Below is a small trained network, with its code and all its weights. Each question gives an input and a class and asks what happens when units are switched off, that is, made to give their printed mean instead of their output.

import numpy as np


def w(rows, s, z=0):
    codes = np.array(rows[::2]) - 128.0
    scale = np.full(codes.shape[1], s)
    scale[-1] = z or s
    return codes * scale


def f(y):
    return np.maximum(y, 0)


def log_softmax(a):
    a = a - a.max(-1, keepdims=True)
    return a - np.log(np.exp(a).sum(-1, keepdims=True))


def net(x, mask):
    res = np.array(x, float).reshape(1, 4) / 4 @ E
    y = f(res @ A[0][:, :-1].T + A[0][:, -1])
    res = res + np.where(mask, y, B[0][:, -1]) @ B[0][:, :-1]
    return log_softmax(res[-1] @ U[:, :-1].T + U[:, -1])


A, B = {}, {}
E = w([
[111,66,136,38,2,97],'x0',
[180,240,44,67,91,223],'x1',
[113,138,113,124,130,106],'x2',
[211,63,15,214,92,101],'x3',
],0.0075)
A[0] = w([
[98,76,161,146,143,104,37],'N1',
[124,137,135,141,117,111,95],'N2',
[145,102,86,149,113,123,173],'N3',
[105,114,142,143,128,115,75],'N4',
[141,168,108,188,215,136,77],'N5',
[142,77,70,172,89,140,131],'N6',
[110,58,161,138,143,84,38],'N7',
[94,147,186,78,146,134,174],'N8',
[132,106,120,115,93,126,103],'N9',
[120,158,148,142,167,136,72],'N10',
[86,154,185,76,135,136,182],'N11',
[117,77,145,43,6,109,81],'N12',
[160,95,78,168,109,108,178],'N13',
[128,127,141,113,79,115,111],'N14',
[138,150,140,164,188,155,95],'N15',
[107,98,152,143,124,134,68],'N16',
[105,76,161,140,150,96,48],'N17',
[89,171,202,65,140,139,163],'N18',
[142,149,118,130,119,144,33],'N19',
[159,190,72,63,93,182,2],'N20',
[131,159,112,116,103,159,14],'N21',
[148,86,60,170,97,125,207],'N22',
[108,97,119,96,92,139,91],'N23',
],0.017,0.0019)
B[0] = w([
[123,171,128,188,90,115,188],'N1',
[139,128,144,140,127,140,134],'N2',
[145,105,148,83,118,109,177],'N3',
[129,146,121,149,106,146,153],'N4',
[78,98,126,150,207,161,232],'N5',
[166,120,139,54,118,117,199],'N6',
[130,175,128,204,79,129,199],'N7',
[172,114,132,58,113,117,212],'N8',
[112,125,133,127,160,142,159],'N9',
[121,102,114,130,164,147,175],'N10',
[150,112,138,43,105,119,216],'N11',
[65,91,103,161,233,170,251],'N12',
[157,122,127,48,109,130,199],'N13',
[106,127,146,137,168,127,165],'N14',
[82,105,107,135,171,138,200],'N15',
[128,151,123,147,116,119,156],'N16',
[132,165,118,194,87,128,190],'N17',
[180,100,134,41,106,102,236],'N18',
[119,136,138,154,112,119,148],'N19',
[130,187,134,252,55,109,232],'N20',
[124,155,131,171,93,125,166],'N21',
[152,110,144,40,113,108,208],'N22',
[118,119,117,146,171,132,169],'N23',
],0.026,0.014)
U = w([
[204,93,147,19,75,103,246],'0',
[39,78,91,157,243,177,129],'1',
[141,222,127,226,1,112,20],'2',
],0.0097,0.0012)

Each question gives the input, the list of numbers given to net, and the class t.
The units are the neurons (one row each of A and B). Each row of codes is followed by its name. A weight is (code - 128) times the scale printed after its matrix; where a second scale follows, it is the last column's (A, B and U).
mask holds one flag per neuron, in row order. A switched-off neuron (its flag False) gives its mean, the last column of its row in B, instead of its output. The means were averaged over made-up inputs and are rounded, as every weight is.
A unit's drop is (log p(t) with every unit on - log p(t) with that unit switched off) / (log p(t) with every unit on - log p(t) with every unit switched off).
The circuit of an input: a set's keep is (log p(t) with only the set's units on - log p(t) with every unit switched off) / (log p(t) with every unit on - log p(t) with every unit switched off). Starting from the 12 units with the biggest drops (on a tie, the unit counted first), units are removed one at a time, each time the one whose removal leaves the highest keep (on an exact tie, the one counted first), for as long as the keep stays at least 0.8.
circuit, biggest first: the units of the circuit, biggest drop first
unit that matters most: the unit with the biggest drop
top k neurons: the k neurons with the biggest drops, biggest first
drop when u is switched off: that unit's drop, to one decimal
input [7,-6,-1,-2], class 1: unit that matters most => N12
input [-6,-2,-5,6], class 0: top 2 neurons => (N12 N22)
input [-6,-8,-7,8], class 0: top 3 neurons => (N22 N13 N20)
input [-6,3,0,-6], class 0: top 2 neurons => (N12 N18)
input [-4,1,2,-4], class 0: top 2 neurons => (N12 N18)
input [-3,-6,-4,6], class 0: top 4 neurons => (N20 N22 N13 N6)
input [-7,-5,5,-7], class 0: top 2 neurons => (N12 N18)
input [7,7,-1,3], class 1: top 2 neurons => (N12 N7)
input [6,-6,-7,5], class 1: top 2 neurons => (N12 N20)
input [-7,-7,-5,7], class 0: top 2 neurons => (N12 N13)
input [-5,-6,7,-1], class 2: top 4 neurons => (N12 N7 N17 N1)
input [-7,1,-3,8], class 0: top 2 neurons => (N12 N22)
input [8,8,4,4], class 1: top 3 neurons => (N12 N7 N23)
input [4,8,-3,3], class 2: circuit, biggest first => (N20)
input [4,-3,8,-2], class 1: top 2 neurons => (N12 N20)
input [-2,6,7,-3], class 2: drop when N20 is switched off => 0.7
input [-1,-8,-8,6], class 2: drop when N7 is switched off => 0.9
input [7,5,-7,-1], class 1: drop when N13 is switched off => 0.0
input [-1,-3,6,2], class 2: drop when N18 is switched off => 0.7
